Below are the code and all the weights of a small trained network. Each question names an input and a target symbol and asks about switching units off, where a switched-off unit gives its printed mean instead of its output.

import numpy as np


def w(rows, s, z=0):
    codes = np.array(rows[::2]) - 128.0
    scale = np.full(codes.shape[1], s)
    scale[-1] = z or s
    return codes * scale


def norm(h):
    return h / np.sqrt((h * h).mean(-1, keepdims=True) + 1e-5)


def f(y):
    return y / 2 * (1 + np.tanh(0.7978845608 * (y + 0.044715 * y**3)))


def softmax(a):
    e = np.exp(a - a.max(-1, keepdims=True))
    return e / e.sum(-1, keepdims=True)


def log_softmax(a):
    a = a - a.max(-1, keepdims=True)
    return a - np.log(np.exp(a).sum(-1, keepdims=True))


def net(x, mask):
    ids = ['βγδζθμξπστφψω'.index(c) for c in x.split()]
    T = len(ids)
    res = E[ids] + P[:T]
    u = 0
    for l in range(2):
        q, k, v = (norm(res) @ M[l].T for M in (Q, K, V))
        z = softmax(np.where(np.tri(T) > 0, q @ k.T / 3**0.5, -1e9)) @ v
        res = res + np.where(mask[u], z, O[l][:, -1]) @ O[l][:, :-1]
        u += 1
        y = f(norm(res) @ A[l][:, :-1].T + A[l][:, -1])
        res = res + np.where(mask[u : u + 8], y, B[l][:, -1]) @ B[l][:, :-1]
        u += 8
    return log_softmax(norm(res)[-1] @ U[:, :-1].T + U[:, -1])


Q, K, V, O, A, B = {}, {}, {}, {}, {}, {}
E = w([
[16,85,152,181,136,101,141,120,178,150,146],'β',
[144,71,80,128,78,41,170,97,139,184,93],'γ',
[113,133,110,154,56,193,159,18,133,125,115],'δ',
[175,182,138,120,158,178,3,112,128,113,203],'ζ',
[123,59,157,140,91,166,108,35,122,98,127],'θ',
[124,167,172,143,142,92,42,162,61,206,88],'μ',
[57,156,163,170,132,115,132,106,162,152,73],'ξ',
[119,118,194,132,169,161,150,44,146,169,80],'π',
[135,82,121,114,195,115,82,99,185,103,156],'σ',
[112,149,84,132,150,162,107,114,180,145,103],'τ',
[85,24,118,171,32,113,191,79,142,79,167],'φ',
[81,92,120,158,143,110,106,100,186,66,171],'ψ',
[195,84,140,149,214,95,70,160,71,119,191],'ω',
],0.0061)
P = w([
[155,128,109,157,161,101,138,194,128,105,43],'0',
[61,79,2,137,115,175,102,83,60,167,194],'1',
[147,125,197,137,67,24,81,99,121,107,123],'2',
[139,141,48,143,94,180,127,92,141,177,200],'3',
[158,128,187,149,56,36,61,95,106,91,133],'4',
[104,156,108,151,113,160,161,58,225,159,184],'5',
[165,113,188,155,67,31,59,107,101,80,143],'6',
],0.0052)
Q[0] = w([
[101,199,109,88,216,253,158,164,158,131,105],'0.h1',
[108,102,144,162,133,131,95,131,128,18,106],'0.h1',
[108,119,77,120,95,179,222,113,139,143,149],'0.h1',
],0.0064)
K[0] = w([
[105,241,200,123,107,172,48,38,158,190,252],'0.h1',
[130,129,162,246,212,210,132,179,213,78,107],'0.h1',
[80,76,95,84,28,72,205,2,196,98,191],'0.h1',
],0.0046)
V[0] = w([
[156,122,124,64,153,157,139,97,134,211,158],'0.h1',
[128,149,161,114,95,115,108,223,1,198,87],'0.h1',
[170,55,178,136,193,140,118,70,65,85,136],'0.h1',
],0.0042)
O[0] = w([
[121,71,109,162,178,159,133,59,165,147,108,7],'0.h1',
[177,129,135,175,84,126,197,114,178,80,142,139],'0.h1',
[151,133,98,142,81,116,2,155,192,167,104,113],'0.h1',
],0.0067,0.002)
A[0] = w([
[201,165,161,120,141,110,103,154,80,148,163,191],'0.n1',
[141,152,100,129,224,138,187,142,171,121,69,134],'0.n2',
[133,125,93,144,126,118,101,112,22,203,150,110],'0.n3',
[59,126,159,156,111,77,150,99,92,214,145,252],'0.n4',
[133,159,197,112,143,111,142,160,149,135,159,43],'0.n5',
[143,52,118,136,205,248,194,103,118,2,177,87],'0.n6',
[52,132,102,102,187,206,93,97,120,191,158,131],'0.n7',
[134,136,219,94,93,153,104,89,83,88,194,61],'0.n8',
],0.0055,0.0011)
B[0] = w([
[62,67,130,155,96,161,187,90,143,85,137,171],'0.n1',
[192,154,169,114,155,94,87,116,119,122,200,127],'0.n2',
[58,140,66,111,225,114,128,153,237,123,117,205],'0.n3',
[155,106,62,112,185,148,70,151,144,78,180,253],'0.n4',
[133,120,82,176,83,137,154,132,88,60,111,130],'0.n5',
[48,61,40,199,253,143,86,202,144,114,74,133],'0.n6',
[59,114,52,177,110,164,174,129,227,90,191,218],'0.n7',
[122,140,95,108,177,52,178,170,158,173,92,176],'0.n8',
],0.0055,0.0046)
Q[1] = w([
[65,157,119,173,167,191,108,148,162,144,149],'1.h1',
[160,166,138,89,131,255,181,134,123,180,176],'1.h1',
[93,163,103,162,166,228,137,101,182,149,182],'1.h1',
],0.0066)
K[1] = w([
[90,154,135,162,119,127,103,108,208,120,150],'1.h1',
[35,38,108,75,85,2,145,15,227,158,180],'1.h1',
[78,152,109,191,148,104,123,91,228,143,171],'1.h1',
],0.0061)
V[1] = w([
[54,251,186,63,54,195,174,84,74,146,15],'1.h1',
[92,166,195,205,143,193,71,165,117,52,144],'1.h1',
[201,205,211,127,253,153,159,94,178,170,94],'1.h1',
],0.0042)
O[1] = w([
[161,123,52,102,198,115,69,109,211,50,164,2],'1.h1',
[87,115,3,112,120,229,170,168,134,197,125,135],'1.h1',
[52,174,48,160,107,25,77,139,102,161,108,79],'1.h1',
],0.0064,0.0052)
A[1] = w([
[101,133,90,38,158,120,122,173,94,72,143,85],'1.n1',
[93,93,73,103,140,200,151,152,110,176,140,113],'1.n2',
[168,133,162,103,117,54,96,163,103,76,120,39],'1.n3',
[112,121,150,176,134,131,222,148,113,134,186,198],'1.n4',
[205,137,148,139,86,143,171,120,153,45,131,1],'1.n5',
[71,124,110,137,87,143,132,124,71,184,114,103],'1.n6',
[111,138,127,113,107,113,169,158,42,143,109,126],'1.n7',
[40,138,1,141,185,126,162,167,168,154,130,96],'1.n8',
],0.0073,0.0018)
B[1] = w([
[161,189,137,30,104,54,157,157,87,182,101,140],'1.n1',
[2,124,93,163,166,115,111,63,162,127,81,208],'1.n2',
[58,144,118,119,150,251,143,65,121,69,72,159],'1.n3',
[145,209,80,91,73,159,95,132,147,118,103,207],'1.n4',
[102,87,131,145,206,67,155,211,167,178,110,154],'1.n5',
[151,104,134,122,197,116,150,132,174,118,189,169],'1.n6',
[124,184,170,115,146,126,105,87,194,80,200,148],'1.n7',
[204,83,156,172,148,206,151,116,46,121,123,254],'1.n8',
],0.0064,0.0093)
U = w([
[93,48,69,200,167,208,160,97,102,174,100,178],'β',
[83,210,70,67,112,170,160,91,228,121,193,124],'γ',
[190,130,205,137,25,158,153,142,106,224,189,253],'δ',
[85,72,184,117,210,75,74,149,171,182,212,74],'ζ',
[176,86,125,94,70,185,3,162,144,119,69,72],'θ',
[120,131,78,186,122,48,20,124,88,191,90,183],'μ',
[115,166,144,163,212,59,192,146,58,166,235,104],'ξ',
[212,137,68,109,213,106,67,110,180,58,170,109],'π',
[189,22,210,68,200,164,183,182,173,129,141,40],'σ',
[134,120,62,194,119,50,197,212,209,122,81,51],'τ',
[61,131,113,19,138,109,138,178,66,213,57,156],'φ',
[103,147,210,155,125,94,154,72,93,41,75,80],'ψ',
[229,146,74,107,107,146,173,166,14,92,122,144],'ω',
],0.0058,0.0015)

Each question gives the input, a string of symbols that net reads in full, and the target symbol t.
The units are the heads (3 rows each of Q, K, V and O) and the neurons (one row each of A and B). Each row of codes is followed by its name. A weight is (code - 128) times the scale printed after its matrix; where a second scale follows, it is the last column's (O, A, B and U).
mask holds one flag per unit, layer by layer, with each layer's heads first. A switched-off unit (its flag False) gives its mean, the last column of its rows in O or B, instead of its output. The means were averaged over made-up inputs and are rounded, as every weight is.
A unit's drop is (log p(t) with every unit on - log p(t) with that unit switched off) / (log p(t) with every unit on - log p(t) with every unit switched off).
The circuit of an input: a set's keep is (log p(t) with only the set's units on - log p(t) with every unit switched off) / (log p(t) with every unit on - log p(t) with every unit switched off). Starting from the 12 units with the biggest drops (on a tie, the unit counted first), units are removed one at a time, each time the one whose removal leaves the highest keep (on an exact tie, the one counted first), for as long as the keep stays at least 0.8.
units of the circuit, in order: the units of the circuit, biggest drop first
k most important neurons: the k neurons with the biggest drops, biggest first
top k neurons in layer l: the k neurons of layer l with the biggest drops, biggest first
input μ μ μ, target τ: units of the circuit, in order => 0.h1; 1.n5
input ψ β γ, target φ: units of the circuit, in order => 0.h1
input φ ψ ζ φ, target γ: units of the circuit, in order => 1.h1; 1.n8; 1.n4
input φ β ψ, target σ: 2 most important neurons => 1.n5; 1.n2
input δ γ φ ω γ φ, target γ: 3 most important neurons => 1.n8; 1.n4; 0.n3
input γ ξ μ γ φ, target ψ: 2 most important neurons => 0.n7; 1.n3
input ω ζ π, target δ: units of the circuit, in order => 0.h1; 1.h1; 1.n2
input ω γ γ β ζ, target δ: units of the circuit, in order => 1.h1; 1.n2
input ψ γ θ π φ, target φ: units of the circuit, in order => 0.h1; 1.n1; 0.n8
input μ φ φ δ θ ξ γ, target τ: units of the circuit, in order => 0.h1; 1.n5
input μ δ γ σ π δ ζ, target τ: 2 most important neurons => 1.n5; 1.n8
input φ γ μ ψ β, target σ: 2 most important neurons => 0.n1; 0.n7
input π γ β ω σ ζ ξ, target μ: units of the circuit, in order => 1.h1; 0.n7
input β δ ω ζ μ γ θ, target γ: 2 most important neurons => 0.n8; 1.n7
input γ φ ω τ μ, target ψ: top 2 neurons in layer 0 => 0.n7; 0.n1
input μ γ φ μ, target γ: top 2 neurons in layer 0 => 0.n3; 0.n7
input γ π ζ φ ξ γ γ, target ψ: top 2 neurons in layer 1 => 1.n3; 1.n8
input φ φ μ μ μ, target σ: most important neuron => 0.n1
input ζ γ ζ, target β: 2 most important neurons => 0.n1; 0.n4
input μ μ δ φ ω ω, target γ: 4 most important neurons => 1.n8; 0.n6; 1.n4; 1.n7
input γ τ γ δ θ, target ψ: most important neuron => 1.n3
input β γ β θ ψ, target γ: top 2 neurons in layer 0 => 0.n4; 0.n8
input ω ξ ω ζ ω ω, target δ: top 2 neurons in layer 1 => 1.n3; 1.n2
input γ θ γ ω γ φ δ, target ψ: 2 most important neurons => 0.n7; 1.n3
